Below is a small trained network, with its code and all its weights. Each question gives an input and a class and asks what happens when units are switched off, that is, made to give their printed mean instead of their output.

import numpy as np


def w(rows, s, z=0):
    codes = np.array(rows[::2]) - 128.0
    scale = np.full(codes.shape[1], s)
    scale[-1] = z or s
    return codes * scale


def f(y):
    return np.maximum(y, 0)


def log_softmax(a):
    a = a - a.max(-1, keepdims=True)
    return a - np.log(np.exp(a).sum(-1, keepdims=True))


def net(x, mask):
    res = np.array(x, float).reshape(1, 7) / 4 @ E
    y = f(res @ A[0][:, :-1].T + A[0][:, -1])
    res = res + np.where(mask, y, B[0][:, -1]) @ B[0][:, :-1]
    return log_softmax(res[-1] @ U[:, :-1].T + U[:, -1])


A, B = {}, {}
E = w([
[109,127,129,89,158,175,158,142,95,130],'x0',
[129,121,127,132,117,132,128,141,129,130],'x1',
[232,57,238,58,155,110,184,87,224,228],'x2',
[119,186,158,43,123,15,197,205,217,34],'x3',
[118,100,150,132,106,128,120,153,119,125],'x4',
[211,250,252,192,129,126,116,171,45,190],'x5',
[131,118,135,152,116,121,125,138,142,125],'x6',
],0.011)
A[0] = w([
[59,1,15,115,153,173,73,78,193,76,107],'N0',
[15,194,61,153,77,108,144,146,106,23,40],'N1',
[92,210,107,187,113,147,74,171,69,137,119],'N2',
[66,177,44,159,84,110,124,154,80,63,172],'N3',
[76,174,125,251,123,160,102,104,32,122,129],'N4',
[107,29,105,167,150,171,105,33,125,230,55],'N5',
[98,227,156,100,97,53,217,207,137,70,14],'N6',
[174,98,134,27,133,110,154,147,221,116,94],'N7',
[71,73,124,39,81,56,233,108,219,87,86],'N8',
[119,212,160,69,140,84,103,212,174,72,92],'N9',
[173,201,213,125,128,121,140,161,126,138,9],'N10',
[149,162,134,203,82,183,139,87,63,137,112],'N11',
[167,90,219,136,164,141,166,86,174,250,16],'N12',
],0.0079,0.014)
B[0] = w([
[167,188,183,125,23,161,146,126,60,176,253],'N0',
[171,105,167,65,106,86,195,138,234,110,210],'N1',
[94,118,71,137,188,162,72,95,142,123,220],'N2',
[189,180,172,111,103,122,163,121,98,167,251],'N3',
[80,111,90,187,160,152,79,153,121,121,248],'N4',
[195,98,190,77,100,35,253,178,199,102,204],'N5',
[163,176,102,166,71,169,150,68,41,195,192],'N6',
[94,69,96,109,162,116,55,157,171,90,210],'N7',
[108,103,45,165,203,82,88,123,160,83,233],'N8',
[168,146,202,124,56,108,139,111,105,146,200],'N9',
[159,80,176,48,138,55,212,189,199,55,162],'N10',
[110,150,104,180,152,127,142,156,116,155,201],'N11',
[150,204,164,186,38,136,119,77,78,163,200],'N12',
],0.011,0.016)
U = w([
[131,175,132,186,46,154,96,105,5,177,52],'0',
[135,96,144,43,94,84,159,151,180,105,254],'1',
[23,77,34,165,231,117,9,139,129,95,61],'2',
],0.011,0.0041)

Each question gives the input, the list of numbers given to net, and the class t.
The units are the neurons (one row each of A and B). Each row of codes is followed by its name. A weight is (code - 128) times the scale printed after its matrix; where a second scale follows, it is the last column's (A, B and U).
mask holds one flag per neuron, in row order. A switched-off neuron (its flag False) gives its mean, the last column of its row in B, instead of its output. The means were averaged over made-up inputs and are rounded, as every weight is.
A unit's drop is (log p(t) with every unit on - log p(t) with that unit switched off) / (log p(t) with every unit on - log p(t) with every unit switched off).
most important unit: the unit with the biggest drop
top k neurons: the k neurons with the biggest drops, biggest first
drop of u: that unit's drop, to one decimal
input [6,-5,2,2,7,-5,-3], class 2: most important unit => N8
input [2,8,-2,8,-6,3,5], class 0: top 3 neurons => [N6; N5; N9]
input [8,-8,1,-7,7,-1,-3], class 1: top 4 neurons => [N5; N6; N12; N3]
input [2,-6,2,2,1,6,0], class 1: top 2 neurons => [N10; N0]
input [0,3,-8,1,-8,0,7], class 1: top 2 neurons => [N1; N12]
input [-3,-8,6,1,7,7,4], class 1: top 3 neurons => [N10; N0; N6]
input [1,-3,6,-6,2,0,-2], class 1: top 2 neurons => [N5; N0]
input [0,2,6,-6,8,-4,-8], class 1: top 2 neurons => [N5; N6]
input [-7,-2,-2,5,5,1,4], class 0: top 3 neurons => [N6; N5; N10]
input [0,5,8,-7,-7,0,-4], class 1: top 3 neurons => [N5; N0; N6]
input [0,0,-4,0,-7,3,-8], class 2: drop of N12 => 0.2
input [-5,-1,2,6,6,0,3], class 2: drop of N0 => 0.2
input [3,4,3,4,3,-1,2], class 2: drop of N2 => 0.0
input [2,3,-8,3,-6,-8,-1], class 1: top neuron => [N1]
